Here is a tiny trained network, its code and every weight. The questions are about switching its units off for an input and a class, where a switched-off unit gives its printed mean instead of its output.

import numpy as np


def w(rows, s, z=0):
    codes = np.array(rows[::2]) - 128.0
    scale = np.full(codes.shape[1], s)
    scale[-1] = z or s
    return codes * scale


def f(y):
    return np.maximum(y, 0)


def log_softmax(a):
    a = a - a.max(-1, keepdims=True)
    return a - np.log(np.exp(a).sum(-1, keepdims=True))


def net(x, mask):
    res = np.array(x, float).reshape(1, 3) / 4 @ E
    y = f(res @ A[0][:, :-1].T + A[0][:, -1])
    res = res + np.where(mask, y, B[0][:, -1]) @ B[0][:, :-1]
    return log_softmax(res[-1] @ U[:, :-1].T + U[:, -1])


A, B = {}, {}
E = w([
[96,85,252,164,194,132,126,118,128,50,144],'x0',
[254,51,137,126,115,128,126,125,129,105,205],'x1',
[199,216,203,59,136,126,135,122,132,146,51],'x2',
],0.0057)
A[0] = w([
[96,143,123,129,126,127,128,130,123,133,114,154],'neuron 0',
[140,142,86,119,119,131,125,127,127,142,130,63],'neuron 1',
[19,186,113,125,124,127,127,135,122,134,87,140],'neuron 2',
[67,61,60,156,122,128,121,135,128,125,175,88],'neuron 3',
[156,150,54,118,103,133,123,139,130,153,120,66],'neuron 4',
[195,197,181,101,120,131,125,134,134,146,85,85],'neuron 5',
[172,111,120,121,124,128,130,116,127,123,150,147],'neuron 6',
[75,148,124,129,123,131,125,124,128,131,112,114],'neuron 7',
[178,165,156,110,130,124,125,123,135,128,103,81],'neuron 8',
[159,152,36,116,109,123,121,130,124,159,120,68],'neuron 9',
[93,146,123,124,123,130,129,132,129,126,122,121],'neuron 10',
[97,95,107,140,125,130,129,127,142,125,154,76],'neuron 11',
[144,137,83,123,118,127,133,124,119,141,126,69],'neuron 12',
[86,85,250,148,141,129,119,133,123,105,146,3],'neuron 13',
[165,105,132,132,124,136,127,132,125,131,143,111],'neuron 14',
[252,75,121,128,113,127,124,137,122,119,175,121],'neuron 15',
[158,111,130,129,124,124,132,123,127,126,141,101],'neuron 16',
[102,109,98,142,126,127,130,122,130,125,154,81],'neuron 17',
],0.02,0.003)
B[0] = w([
[129,127,125,128,127,131,124,128,150,158,130,166],'neuron 0',
[122,130,126,134,133,125,140,129,145,89,138,167],'neuron 1',
[130,119,134,142,141,129,102,127,191,223,124,245],'neuron 2',
[136,132,127,119,104,125,122,135,5,140,121,250],'neuron 3',
[130,123,140,124,141,134,144,119,159,47,135,209],'neuron 4',
[129,116,118,126,105,129,123,135,9,131,129,213],'neuron 5',
[128,118,128,125,132,133,120,124,153,168,128,174],'neuron 6',
[141,128,118,127,123,132,128,126,164,171,133,177],'neuron 7',
[129,134,128,126,114,128,121,137,60,133,125,176],'neuron 8',
[118,132,139,127,143,120,153,124,165,38,140,225],'neuron 9',
[132,135,128,122,125,127,127,128,152,153,121,160],'neuron 10',
[141,141,140,115,121,125,129,136,76,126,116,178],'neuron 11',
[127,126,124,132,133,129,135,125,146,85,135,170],'neuron 12',
[127,135,117,123,138,126,159,119,184,7,143,227],'neuron 13',
[112,134,124,137,134,129,125,129,145,161,125,163],'neuron 14',
[124,132,127,138,135,127,104,128,201,229,112,245],'neuron 15',
[107,134,127,135,132,131,125,130,142,154,125,155],'neuron 16',
[133,123,134,117,121,138,126,132,80,130,121,174],'neuron 17',
],0.025,0.011)
U = w([
[130,122,125,146,142,133,97,125,176,213,113,254],'0',
[144,125,125,115,90,131,121,144,4,132,119,89],'1',
[126,129,129,128,154,126,172,111,167,34,153,34],'2',
],0.011,0.00085)

Each question gives the input, the list of numbers given to net, and the class t.
The units are the neurons (one row each of A and B). Each row of codes is followed by its name. A weight is (code - 128) times the scale printed after its matrix; where a second scale follows, it is the last column's (A, B and U).
mask holds one flag per neuron, in row order. A switched-off neuron (its flag False) gives its mean, the last column of its row in B, instead of its output. The means were averaged over made-up inputs and are rounded, as every weight is.
A unit's drop is (log p(t) with every unit on - log p(t) with that unit switched off) / (log p(t) with every unit on - log p(t) with every unit switched off).
The circuit of an input: a set's keep is (log p(t) with only the set's units on - log p(t) with every unit switched off) / (log p(t) with every unit on - log p(t) with every unit switched off). Starting from the 12 units with the biggest drops (on a tie, the unit counted first), units are removed one at a time, each time the one whose removal leaves the highest keep (on an exact tie, the one counted first), for as long as the keep stays at least 0.8.
units of the circuit, in order: the units of the circuit, biggest drop first
top k neurons: the k neurons with the biggest drops, biggest first
drop of u: that unit's drop, to one decimal
input [4,-3,1], class 2: top neuron -> [neuron 15]
input [-3,7,8], class 1: top 3 neurons -> [neuron 5; neuron 8; neuron 2]
input [6,-3,5], class 2: top 2 neurons -> [neuron 13; neuron 3]
input [-8,-6,3], class 2: top 2 neurons -> [neuron 9; neuron 4]
input [-2,-3,-5], class 1: top 2 neurons -> [neuron 3; neuron 15]
input [-4,-6,8], class 1: top 2 neurons -> [neuron 5; neuron 15]
input [-7,1,7], class 1: top 2 neurons -> [neuron 5; neuron 13]
input [-3,-1,1], class 2: units of the circuit, in order -> [neuron 15; neuron 3]
input [-7,6,-3], class 2: top 3 neurons -> [neuron 9; neuron 4; neuron 2]
input [-3,-2,4], class 1: top 2 neurons -> [neuron 5; neuron 13]
input [3,4,6], class 1: top 3 neurons -> [neuron 5; neuron 2; neuron 8]
input [-8,7,-1], class 2: top 2 neurons -> [neuron 9; neuron 4]
input [-4,6,-7], class 1: top 3 neurons -> [neuron 3; neuron 2; neuron 11]
input [6,-4,2], class 2: units of the circuit, in order -> [neuron 13]
input [-6,-2,-7], class 1: top 2 neurons -> [neuron 3; neuron 13]
input [5,4,-7], class 1: drop of neuron 3 -> 2.2
input [6,-3,1], class 2: drop of neuron 13 -> 2.4
input [2,7,8], class 1: drop of neuron 3 -> -0.2
